The symbols move the points like this.
fidu: $>gota, *>dose, §>tova, ~>sefa, ^>zona, @>dofi
febo: $>belo, *>zuro, §>nogo, ~>mego, ^>., @>boma
diba: $>rule, *>naso, §>kazi, ~>nedi, ^>koba, @>dota
bomo: $>koba, *>toli, §>naso, ~>vave, ^>., @>loge
kuno: $>toli, *>loku, §>ruzo, ~>kaba, ^>., @>duta
teze: $>line, *>fine, §>., ~>foma, ^>vogu, @>pave
tuga: $>lete, *>fiku, §>rire, ~>dubi, ^>muzu, @>dumu
tiku: $>zeni, *>mego, §>dumu, ~>koba, ^>., @>bomo
zona: $>mubo, *>vapu, §>fidu, ~>sinu, ^>dubi, @>kazi
zofa: $>sego, *>dumi, §>., ~>vumo, ^>dofi, @>dune
belo: $>muzu, *>febo, §>fiku, ~>tiku, ^>., @>mego
pire: $>., *>gato, §>kisi, ~>., ^>goki, @>mubo
sinu: $>., *>kazi, §>sefa, ~>., ^>rule, @>loma
nogo: $>fiku, *>benu, §>seva, ~>tido, ^>febo, @>lami
lami: $>tido, *>gini, §>mira, ~>rebe, ^>boma, @>ruzo
kazi: $>sinu, *>nele, §>dofi, ~>loma, ^>diba, @>mabi
nele: $>kazi, *>zako, §>rona, ~>mabi, ^>naso, @>fedo
tidu: $>rufu, *>pipa, §>., ~>teze, ^>zoda, @>fine
zeto: $>lini, *>., §>gepi, ~>nogo, ^>kizu, @>benu
loma: $>., *>mabi, §>neze, ~>., ^>nedi, @>pire
foma: $>tova, *>pave, §>., ~>zofa, ^>dose, @>dumi
rebe: $>naso, *>ruzo, §>zako, ~>dole, ^>toli, @>lobe
rire: $>gato, *>leno, §>pumi, ~>zona, ^>tuga, @>vapu
pipa: $>tidu, *>., §>., ~>fine, ^>sodu, @>nuzu
line: $>nuvi, *>teze, §>., ~>tova, ^>pumi, @>foma
nuzu: $>fine, *>., §>., ~>sutu, ^>vama, @>repi
pido: $>vapu, *>mira, §>nave, ~>nele, ^>tido, @>zako
pufe: $>bobe, *>bita, §>., ~>rufu, ^>misu, @>tidu
kunu: $>., *>koba, §>rule, ~>., ^>., @>sabi
tido: $>dumu, *>lami, §>pido, ~>naso, ^>mego, @>rebe
ruzo: $>rebe, *>feda, §>kibi, ~>lobe, ^>kuno, @>lini
vupe: $>boma, *>., §>gini, ~>kuno, ^>., @>loku
vama: $>damo, *>., §>nuzu, ~>niza, ^>bovu, @>luze
vapu: $>zona, *>pido, §>dose, ~>kazi, ^>dumu, @>nele
vibo: $>kisi, *>pumi, §>nuvi, ~>gota, ^>gato, @>fidu
damo: $>vogu, *>vama, §>fine, ~>nave, ^>seva, @>niza
rule: $>., *>diba, §>sinu, ~>., ^>kunu, @>nedi
leso: $>vema, *>fida, §>vevu, ~>vibo, ^>fedo, @>pumi
kisi: $>., *>vibo, §>sizo, ~>., ^>pire, @>gota
fufo: $>fedo, *>lodo, §>fida, ~>rire, ^>lobe, @>leno
vave: $>sabi, *>loge, §>dota, ~>kipi, ^>., @>tuba
nave: $>dose, *>niza, §>pave, ~>rona, ^>pido, @>litu
repi: $>sutu, *>., §>., ~>pufe, ^>luze, @>bita
lete: $>goki, *>tuga, §>gato, ~>dalo, ^>tuba, @>dubi
kipi: $>., *>tuba, §>goki, ~>., ^>., @>pale
dose: $>fidu, *>nave, §>foma, ~>dofi, ^>vapu, @>rona
kizu: $>duta, *>., §>zeto, ~>febo, ^>., @>zuro
lobe: $>dole, *>lini, §>fufo, ~>tuga, ^>kaba, @>fiku
tute: $>misu, *>., §>bita, ~>zoda, ^>gele, @>sodu
dumu: $>dubi, *>tido, §>vapu, ~>diba, ^>tiku, @>naso
zuro: $>febo, *>., §>benu, ~>boma, ^>., @>vupe
mego: $>tiku, *>boma, §>tido, ~>bomo, ^>., @>toli
kibi: $>zako, *>gele, §>misu, ~>fufo, ^>ruzo, @>lodo
dune: $>vumo, *>vevu, §>., ~>sizo, ^>vema, @>nuvi
tova: $>gogu, *>foma, §>., ~>sego, ^>fidu, @>zofa
dumi: $>zofa, *>bobe, §>., ~>dune, ^>rona, @>vevu
naso: $>diba, *>rebe, §>nele, ~>dota, ^>bomo, @>dole
mira: $>pido, *>fubo, §>niza, ~>zako, ^>lami, @>kibi
gele: $>kibi, *>., §>tute, ~>lodo, ^>feda, @>gepi
fedo: $>mabi, *>fufo, §>leso, ~>gato, ^>dole, @>rire
zoda: $>fida, *>sodu, §>tidu, ~>vogu, ^>lodo, @>damo
loku: $>kuno, *>., §>feda, ~>duta, ^>., @>kizu
misu: $>litu, *>tute, §>pufe, ~>fida, ^>kibi, @>zoda
sego: $>., *>zofa, §>., ~>., ^>sefa, @>vumo
gini: $>lami, *>., §>fubo, ~>ruzo, ^>vupe, @>feda
dofi: $>sefa, *>rona, §>zofa, ~>neze, ^>kazi, @>vema
feda: $>ruzo, *>., §>gele, ~>lini, ^>loku, @>zeto
fine: $>teze, *>nuzu, §>., ~>pave, ^>damo, @>sutu
leno: $>rire, *>seva, §>vogu, ~>vapu, ^>fiku, @>pido
fubo: $>mira, *>., §>luze, ~>kibi, ^>gini, @>gele
gepi: $>lodo, *>., §>sodu, ~>seva, ^>zeto, @>bovu
pale: $>., *>zeni, §>dalo, ~>., ^>., @>kunu
nuvi: $>sizo, *>line, §>., ~>gogu, ^>vibo, @>tova
nedi: $>., *>dota, §>loma, ~>., ^>sabi, @>goki
mabi: $>loma, *>fedo, §>vema, ~>pire, ^>dota, @>gato
zako: $>nele, *>kibi, §>litu, ~>fedo, ^>rebe, @>fufo
toli: $>bomo, *>kuno, §>rebe, ~>loge, ^>., @>kaba
gato: $>pire, *>rire, §>vibo, ~>mubo, ^>lete, @>zona
dota: $>nedi, *>dole, §>mabi, ~>goki, ^>vave, @>lete
litu: $>rona, *>misu, §>bobe, ~>leso, ^>zako, @>fida
bita: $>pufe, *>., §>., ~>tidu, ^>tute, @>pipa
sutu: $>pave, *>repi, §>., ~>bobe, ^>niza, @>pufe
vogu: $>pumi, *>damo, §>teze, ~>dose, ^>leno, @>nave
dubi: $>dalo, *>dumu, §>zona, ~>rule, ^>zeni, @>diba
seva: $>leno, *>bovu, §>damo, ~>pido, ^>nogo, @>mira
pave: $>foma, *>sutu, §>., ~>dumi, ^>nave, @>bobe
boma: $>mego, *>vupe, §>lami, ~>toli, ^>., @>kuno
sodu: $>zoda, *>., §>pipa, ~>damo, ^>gepi, @>vama
tuba: $>kipi, *>muzu, §>lete, ~>pale, ^>., @>zeni
luze: $>niza, *>., §>repi, ~>misu, ^>fubo, @>tute
goki: $>., *>lete, §>pire, ~>., ^>kipi, @>dalo
gota: $>., *>fidu, §>gogu, ~>., ^>mubo, @>sefa
sizo: $>., *>nuvi, §>., ~>., ^>kisi, @>gogu
muzu: $>tuba, *>belo, §>tuga, ~>zeni, ^>., @>tiku
neze: $>., *>vema, §>vumo, ~>., ^>loma, @>kisi
gogu: $>., *>tova, §>., ~>., ^>gota, @>sego
fiku: $>tuga, *>nogo, §>leno, ~>dumu, ^>belo, @>tido
vema: $>neze, *>leso, §>dune, ~>kisi, ^>mabi, @>vibo
rona: $>dofi, *>litu, §>dumi, ~>vema, ^>nele, @>leso
vumo: $>., *>dune, §>., ~>., ^>neze, @>sizo
loge: $>vave, *>kaba, §>dole, ~>tuba, ^>., @>muzu
benu: $>nogo, *>., §>bovu, ~>lami, ^>zuro, @>gini
niza: $>nave, *>luze, §>sutu, ~>litu, ^>mira, @>misu
rufu: $>vevu, *>tidu, §>., ~>line, ^>fida, @>teze
pumi: $>vibo, *>vogu, §>line, ~>fidu, ^>rire, @>dose
sefa: $>., *>dofi, §>sego, ~>., ^>sinu, @>neze
koba: $>kunu, *>bomo, §>diba, ~>sabi, ^>., @>vave
fida: $>leso, *>zoda, §>rufu, ~>pumi, ^>fufo, @>vogu
zeni: $>pale, *>tiku, §>dubi, ~>kunu, ^>., @>koba
duta: $>kaba, *>kizu, §>lini, ~>belo, ^>., @>febo
vevu: $>dune, *>rufu, §>., ~>nuvi, ^>leso, @>line
lodo: $>fufo, *>gepi, §>zoda, ~>leno, ^>lini, @>seva
sabi: $>., *>vave, §>nedi, ~>., ^>., @>kipi
bovu: $>seva, *>., §>vama, ~>mira, ^>benu, @>fubo
bobe: $>dumi, *>pufe, §>., ~>vevu, ^>litu, @>rufu
kaba: $>loge, *>duta, §>lobe, ~>muzu, ^>., @>belo
lini: $>lobe, *>zeto, §>lodo, ~>fiku, ^>duta, @>nogo
mubo: $>., *>zona, §>gota, ~>., ^>dalo, @>sinu
dole: $>dota, *>lobe, §>fedo, ~>lete, ^>loge, @>tuga
dalo: $>., *>dubi, §>mubo, ~>., ^>pale, @>rule

The rows follow the links: the fewer symbols apart two points are, the more alike their rows tend to be.

Each row is also shifted at random along 5 hidden directions that mean nothing.

Some points, each with a row of numbers:
zona: -55 9 -15 18 22 16 -2 -10 -28 -13 -9 -18 0 4 12 -11 24 -11 -8 -6 -23 -20 19 19 -13 14 0 -5 -6 -4 13 8 -16 -8 20 -18
koba: -7 21 1 -5 -9 -10 -5 -1 13 6 -26 -10 -27 2 9 -16 1 2 -26 -5 -2 -46 16 0 4 -13 6 -5 -18 0 -14 20 -2 -7 20 -27
naso: 11 12 3 -2 -7 9 7 -3 -3 -1 -24 7 -43 -25 -6 -26 4 1 -2 -1 9 -20 3 -7 -11 -15 9 0 -28 18 15 28 2 -4 12 -1
gogu: -20 -7 -37 1 21 4 -10 -39 -21 24 40 13 17 -3 5 13 22 1 -2 11 3 12 -3 31 10 -12 -46 1 18 15 23 -1 -1 -3 -32 -2
bita: 6 -9 -11 -2 7 -1 30 -22 1 11 49 18 1 13 -8 11 9 29 24 16 20 34 -2 14 -10 -15 -19 21 11 4 31 -10 17 21 -20 7
fufo: -91 -9 37 -5 -13 10 15 12 -7 13 -2 15 -6 0 -9 2 -6 19 25 -21 0 11 1 -1 9 10 -11 12 -27 20 -3 -3 11 2 -8 4
loku: 13 5 11 9 -18 -8 40 19 8 -4 19 -5 -15 43 18 -17 -7 22 -7 10 1 -14 -14 -2 -35 -7 38 21 -7 -14 6 13 7 23 25 0
misu: -13 -7 12 10 16 -1 -7 -15 25 -4 6 -3 -13 26 7 -6 -10 33 11 16 11 -8 6 -26 -8 -10 23 -5 -6 -12 7 -1 28 27 15 4
bobe: -14 -11 2 15 21 16 11 -23 -3 5 0 13 -11 13 -13 -13 -1 21 40 0 17 20 17 1 -14 -5 0 4 -10 15 24 2 19 15 12 9
line: 7 -15 -13 4 21 10 -7 -6 -18 1 -7 -7 24 -7 -13 13 2 -10 28 -6 -1 29 11 7 6 19 -7 -12 19 3 -12 -13 -9 -29 8 4
lodo: -20 -2 28 -7 -8 -1 4 21 12 -11 -16 2 -1 -7 -15 -1 -17 8 18 -12 16 6 2 -27 22 24 2 6 4 -18 -9 -12 3 12 -22 10
belo: 12 -5 14 -12 -29 11 14 29 -1 9 12 2 15 10 12 -7 3 -5 -11 8 -19 0 -27 8 0 17 0 14 -27 20 -10 -4 -1 -14 3 12
rule: -1 11 -5 6 -9 -8 36 -14 -22 16 20 16 -33 20 2 -11 18 9 -7 -18 -2 -9 7 22 -15 -28 -10 13 -6 19 22 20 -1 8 -2 -17
mego: 29 2 -2 3 -17 17 7 23 5 0 -2 -12 8 17 14 -19 5 5 -19 16 -18 -11 -15 11 -14 15 1 17 -35 6 0 6 1 -9 11 7
damo: -58 -20 1 -3 7 7 -11 12 11 9 9 -2 38 16 7 11 -10 1 4 18 -1 24 -9 -5 6 15 4 0 15 -2 -8 -21 2 -2 3 22
dofi: -8 11 6 18 16 -10 -7 -38 -1 5 7 -4 -26 2 6 15 -6 25 -6 1 -6 -27 20 1 -1 -29 5 -12 -12 14 4 21 10 11 13 -13
pipa: -9 -16 -1 -4 8 -13 1 -10 2 5 17 21 5 -5 -11 15 -6 4 24 -5 26 26 -4 -19 6 -13 2 0 27 2 5 -12 6 24 -25 12
bomo: 22 11 23 7 -26 -6 24 -3 12 5 28 -17 -25 -20 12 -2 19 13 -21 9 -6 -34 -17 15 -22 -7 4 9 -41 17 16 25 10 0 17 -10
kizu: -14 -2 26 -13 -33 -26 12 22 21 4 19 4 -5 -7 13 12 1 3 -21 5 -2 -10 -33 -17 -7 -13 22 16 -2 3 2 5 -2 17 -5 6
vave: 9 18 19 -8 -24 -19 15 8 14 15 0 -12 -15 -12 1 15 -1 -8 -25 -18 -5 -28 1 0 11 -18 -9 -4 -18 18 -22 17 -7 -15 4 -21
loma: -7 6 16 18 -2 -26 23 -13 -15 -9 11 -8 -5 -1 -4 30 3 -1 -1 -35 -6 -9 18 1 5 -15 -1 2 16 0 -3 10 -11 15 -5 -20
vogu: 4 -26 3 13 -5 22 -1 9 -5 6 6 -8 45 26 12 19 -9 13 24 4 -12 21 0 5 9 20 -4 -2 1 5 -27 -29 -1 -18 9 13
sutu: 11 -12 -25 -4 23 21 6 -13 6 0 21 -16 28 4 -15 -17 2 7 24 11 24 30 5 24 -8 21 -17 10 17 -21 14 -22 5 -9 5 3
vupe: 4 10 -14 -28 -12 -4 -28 25 23 3 2 -10 0 -7 10 -27 -12 -11 -34 28 14 -18 -18 5 19 9 -16 1 1 -21 -12 -10 2 -6 -27 -7
gele: 6 3 17 -6 -2 -2 33 1 17 -9 40 -14 1 -10 -11 -9 6 14 5 2 25 0 3 10 -1 16 -18 17 -6 -27 18 -17 26 29 -18 -12
zoda: -67 -12 29 1 -6 -4 8 -6 17 25 30 16 10 8 5 27 -8 21 15 15 0 16 -19 -17 4 -19 0 6 -6 12 0 -9 18 21 -1 17
fubo: -45 -4 -10 -14 7 9 -31 3 -6 -21 9 11 6 -11 5 -23 4 -7 -17 32 1 6 -22 -5 7 16 -10 2 6 -22 19 -4 7 31 -36 19
mira: 11 -9 1 4 3 24 10 8 -4 -8 26 -16 18 -7 1 -15 10 9 -7 18 -4 14 -13 12 -8 37 -9 22 -13 -21 17 -17 10 17 -13 9
kunu: -12 17 2 -7 -15 -20 6 -12 4 11 16 -4 -22 -7 17 3 12 6 -45 7 -2 -42 -9 13 -14 -23 -9 -3 -9 4 8 19 0 3 2 -16
fida: -7 -16 33 -4 -4 -5 2 -5 30 15 3 -6 6 -2 -5 30 -11 21 22 -7 11 3 3 -7 24 -4 -6 -4 -14 6 -25 -15 20 -5 2 1
sinu: -24 23 -1 22 19 -7 14 -15 -12 -11 -8 -11 -29 22 5 -3 2 11 -1 -31 3 -19 35 8 -8 -14 -1 1 -1 -21 1 11 -4 15 15 -34
dune: -10 -4 7 17 22 -15 6 -24 -18 -4 -15 18 -8 11 -11 29 2 10 31 -23 -5 11 19 -27 -13 -24 24 -13 16 20 12 18 -12 8 22 7
fine: -5 -13 -12 -1 21 1 -28 1 1 -26 -22 2 17 -21 -14 4 -3 -17 19 16 10 26 -3 -32 -5 5 28 -19 35 -19 6 -8 -10 11 3 27
pave: 29 -13 -19 12 23 24 -8 -11 -12 -6 -3 5 13 19 -7 -18 -3 14 27 14 1 22 9 6 -8 12 6 3 9 -2 9 -7 11 6 13 23
rona: -8 0 13 8 14 6 -2 -28 10 17 17 -4 -22 10 6 10 0 31 6 -1 6 -14 23 17 13 -9 -27 -1 -32 17 -6 2 24 -7 8 -12
vema: 0 -7 12 24 9 -19 1 -30 -4 2 -3 -3 -2 4 6 41 -3 8 2 -19 -10 -9 9 -15 0 -24 19 -14 1 14 -5 14 -1 10 17 -11
gini: -15 2 -26 -14 -1 4 1 23 0 -13 -11 6 4 5 3 -33 3 -13 -14 29 11 13 -22 -1 -20 2 15 4 18 -24 27 3 -2 8 0 7
vumo: 0 -4 -5 6 18 -15 26 -21 -13 14 15 0 2 -8 -14 34 13 0 16 -24 7 20 22 11 1 -25 -6 -9 34 8 9 -6 -10 -5 4 -19
dumi: 34 -1 1 4 30 11 14 -32 12 10 10 -15 -10 -23 -25 3 15 11 29 -1 28 13 26 31 -4 2 -28 -5 3 -5 5 -7 17 -15 6 -26
tova: 43 6 -28 18 23 -5 -28 -35 -10 -12 1 -12 4 -43 -2 7 20 -14 0 19 -3 5 3 -4 -24 -11 12 -27 12 -4 33 20 -12 5 11 2
kaba: -13 3 33 -14 -33 1 25 23 16 23 9 -4 -4 -5 3 6 -5 11 -11 -3 3 -12 -12 4 -2 8 2 13 -33 17 -13 -8 9 -11 3 -3
pido: -13 0 -4 13 9 35 0 19 -22 -23 -20 10 11 34 7 -35 -4 14 9 -1 -18 12 8 -3 -1 38 -8 24 -27 -7 0 -7 5 16 3 20
mabi: 13 13 23 8 -3 -21 20 -11 2 -17 3 -36 -11 -43 -13 26 16 -9 4 -37 -5 -13 22 -4 0 1 14 -13 6 -6 -10 6 -14 -6 20 -31
zofa: -5 8 -12 12 31 1 -7 -21 -8 7 -27 6 -24 25 -9 -12 -7 7 32 -25 22 -5 54 -1 6 -18 -18 -15 15 4 -11 8 4 -3 12 -18
nuzu: 2 -19 -18 -7 7 -5 -7 1 5 1 25 4 27 -17 -9 13 5 -10 12 14 16 33 -10 4 9 3 -12 0 36 -15 12 -23 -1 -5 -22 2
lami: 19 -1 -19 -21 -6 19 -1 28 -11 -5 -25 14 0 26 -5 -47 -16 -7 9 17 6 6 -8 3 -5 19 -4 14 0 -10 7 -11 1 -5 -12 21

Complete each set of four: the symbols that take the first to the second take the third to the fourth, perhaps in another order.
Answers are names.
-28 9 33 11 0 6 21 10 -3 -10 -21 -7 -13 4 -10 8 -5 7 20 -45 -6 -10 26 -6 2 9 3 2 -22 10 -16 0 -2 -7 11 -17
to -26 11 28 14 -12 -12 33 -3 -12 -7 8 -13 -17 -6 -5 28 14 7 7 -37 -12 -10 16 2 -4 -6 3 0 -1 9 -9 13 -14 -2 15 -26
as 34 -7 -6 13 -2 -1 -18 -16 0 6 21 -13 25 -25 6 43 9 -9 -16 0 -25 1 3 9 18 6 -13 -13 7 15 -7 0 -11 -19 -6 -11
to kisi

-1 -4 17 0 7 -22 14 10 31 -5 8 -17 5 4 -3 16 -22 5 8 -3 24 5 18 -19 5 -9 21 -10 35 -35 -20 -17 8 5 14 -10
to -20 -19 4 -6 8 1 -15 11 23 -8 11 -14 35 -14 9 12 -12 -5 3 24 -1 16 -12 -10 2 17 23 -9 16 -20 -7 -21 -4 -6 16 13
as 14 -13 -1 -12 -22 19 11 31 -15 0 -5 25 16 15 4 -17 3 -15 14 -2 -15 30 -17 0 7 17 -4 16 -4 24 -2 -6 -11 -18 -14 25
to dumu

16 8 11 -30 -18 -10 2 1 37 4 18 -2 -25 -58 -9 -20 17 5 -6 32 26 3 -35 4 -16 -7 2 7 -13 -7 32 7 27 0 -22 6
to -3 -6 23 -6 -16 -3 40 28 13 -3 -24 2 -22 -2 -5 -7 -6 -1 22 -17 10 6 0 -9 -21 -2 38 9 -5 5 -8 7 -2 -15 28 0
as 14 6 12 -15 -30 2 10 17 1 28 -14 20 -21 -16 -15 -4 0 -12 14 -24 15 -3 -1 5 14 1 -20 7 -27 30 -7 6 4 -24 -20 -9
to lete

-33 6 -14 5 -15 0 -6 5 -25 3 -16 1 6 -13 4 3 14 -32 -10 -12 -16 5 -4 4 -20 -8 6 -14 10 19 3 13 -28 -38 18 -7
to 2 7 3 0 -12 -24 24 -1 -24 1 -13 25 -21 18 -3 7 3 -12 -6 -31 6 -3 11 -8 -1 -28 9 1 14 19 -5 9 -23 1 6 -6
as -21 3 24 -6 2 5 10 -1 20 -11 12 -17 -13 -14 -13 -20 -4 18 15 3 21 -7 7 0 -7 17 4 15 -13 -28 7 -7 21 14 -3 -11
to pido

-86 -17 24 -6 7 -8 8 0 21 13 -2 4 7 27 6 20 -20 13 15 3 17 7 2 -28 -3 -16 28 -3 10 -7 -8 -12 17 2 22 11
to 9 -17 -23 12 24 35 11 -8 -18 2 1 2 23 44 -6 -23 -4 21 38 -1 5 31 24 24 -11 20 -3 18 9 -7 0 -23 8 -5 21 8
as 7 16 -31 -8 -8 9 -11 -7 -16 17 6 1 -6 -23 4 -26 21 -24 -24 10 -2 -7 -5 39 3 6 -43 -4 -14 13 13 9 -12 -32 -10 -12
to loma

8 -11 -25 4 29 22 -21 -19 18 -15 -6 -24 15 -32 -15 -13 5 -10 19 24 32 14 0 8 -22 11 6 -17 13 -20 14 -10 5 -18 27 2
to -11 -9 2 3 20 -5 -4 -18 -2 -1 -19 17 -15 -17 -15 21 0 -2 40 -17 11 12 18 -23 4 -15 10 -13 12 15 -7 6 5 -8 12 11
as -10 -12 -12 12 12 1 34 -23 -31 10 39 -9 26 -1 -4 34 30 0 26 -13 -5 35 0 36 -16 -12 -5 2 14 16 17 -4 -16 -21 16 -7
to sego

18 -9 17 -2 0 -2 3 -25 33 8 34 -13 -4 -10 -1 15 5 27 3 28 18 -1 -14 0 -6 -5 -4 11 -15 -11 18 -6 29 27 -6 10
to 0 -4 23 -9 -25 4 43 25 5 10 -5 16 -15 3 -11 0 2 8 29 -15 6 12 -9 -7 -14 1 8 19 -20 21 -3 0 5 -13 7 4
as -18 -7 -18 21 20 26 -34 -24 -9 15 2 -3 6 18 19 -5 0 24 -1 15 -18 -9 8 12 10 3 -18 -4 -26 20 -11 3 4 -6 14 8
to diba

17 23 -4 -5 -7 -33 9 3 -12 -5 -30 12 -20 -1 -9 8 -7 -28 -9 -31 2 -10 17 -19 0 -23 13 -19 25 3 -10 22 -17 0 6 -13
to 20 6 20 2 -31 -14 28 6 -4 15 13 8 -17 6 11 18 8 7 -21 -17 -24 -16 -1 1 1 -13 5 13 -21 31 -14 17 -10 -5 5 -12
as 24 19 5 -15 -15 -15 13 11 -3 6 -27 8 -23 -19 -25 2 -3 -23 1 -35 18 -11 17 9 17 -9 -17 -8 0 12 -15 7 -4 -34 -11 -32
to loge

22 24 -3 3 -1 -4 19 -4 -15 4 -11 7 -37 6 -7 -8 1 4 -1 -16 -1 -17 16 9 -19 -18 0 1 -22 16 8 30 -2 -2 11 -18
to -19 10 18 13 3 19 11 -10 -9 -4 -8 -3 -25 8 -4 -5 2 22 16 -23 0 -18 26 17 -2 8 -17 13 -30 11 3 4 12 5 1 -18
as -52 11 -7 0 19 27 -20 -6 6 -4 -12 -38 4 -32 1 -29 12 -11 -11 5 10 -14 15 38 1 30 -32 -6 -11 -18 -2 -10 3 -34 22 -23
to nave

-22 17 -7 -7 -3 8 15 -7 -14 32 3 18 -33 4 -2 -16 15 4 -3 -13 5 -13 5 28 -12 -22 -23 16 -20 29 13 20 3 -11 -5 -11
to -18 17 18 -1 -20 -29 25 3 -15 5 7 -12 -12 7 11 16 6 -1 -30 -13 -12 -33 -11 4 -12 -24 21 -5 6 11 -8 19 -15 -2 15 -22
as -8 -2 14 3 8 12 -11 -26 18 22 18 4 -14 4 5 3 -5 35 8 15 7 -13 -5 3 8 -7 -18 5 -29 12 10 -8 27 17 -10 10
to fedo

22 -22 -8 5 8 24 5 -4 -13 -2 -4 9 30 16 -16 7 2 3 39 -5 -1 44 3 -2 -1 11 3 3 14 9 -7 -13 3 -8 -2 23
to -9 -16 9 -8 10 2 -16 -12 2 9 -16 31 -4 -13 -21 10 -17 8 43 -10 17 25 14 -29 14 -10 -5 -11 6 11 -2 -9 11 -3 -15 23
as 18 -4 13 8 -7 16 9 12 -10 -13 8 -21 28 -30 -6 12 16 -17 5 -19 -20 7 -8 19 4 42 -19 1 -11 2 -15 -9 -15 -23 -1 -5
to fedo

64 21 8 8 -12 -15 21 2 -11 1 7 1 -16 36 13 -1 -5 17 -18 -21 -17 -28 22 11 -2 -6 -8 19 -11 -4 -7 10 3 20 -8 -16
to 23 6 15 3 -20 -21 60 -2 -18 22 41 9 -14 -4 -4 23 23 -6 -4 -25 -4 9 -9 27 -10 -18 -7 8 9 24 17 8 -13 -8 -5 -21
as -2 -20 -9 21 8 26 20 -9 -4 -9 43 -21 27 41 25 -1 19 22 10 27 -8 22 -18 13 -36 11 19 20 -6 -13 18 -14 15 14 24 17
to pufe

39 7 22 11 -8 7 4 -23 -10 0 3 14 -29 -7 -11 -9 6 28 10 -18 -17 -9 3 2 9 12 -23 25 -46 28 19 10 15 34 -26 8
to -3 -16 1 7 7 6 -21 -17 3 3 13 -20 30 -28 5 37 8 -12 -3 16 -26 5 -16 -2 4 6 -1 -16 -5 11 -4 -8 -5 -22 8 6
as -33 3 -3 20 3 1 -4 7 -35 -7 -18 -9 18 8 9 12 3 -19 -5 -21 -38 -1 6 -3 12 14 -8 -10 2 8 -9 3 -25 -5 7 -5
to dofi

-9 -17 3 -1 2 11 -23 0 17 9 -3 -19 30 -26 4 24 -3 -4 5 21 -9 12 -10 -3 20 22 -1 -7 3 -2 -17 -18 4 -17 0 13
to 21 -19 27 -3 2 4 -1 3 21 31 -2 11 10 17 -14 19 -32 23 26 -27 11 1 18 -5 42 7 -34 4 -16 7 -41 -26 21 -6 -28 2
as -28 -1 -9 -10 -16 11 -12 25 7 4 5 -1 4 13 26 -26 -5 0 -35 23 -8 -13 -20 2 -6 11 0 11 -17 -4 -3 -4 8 -1 -6 14
to febo

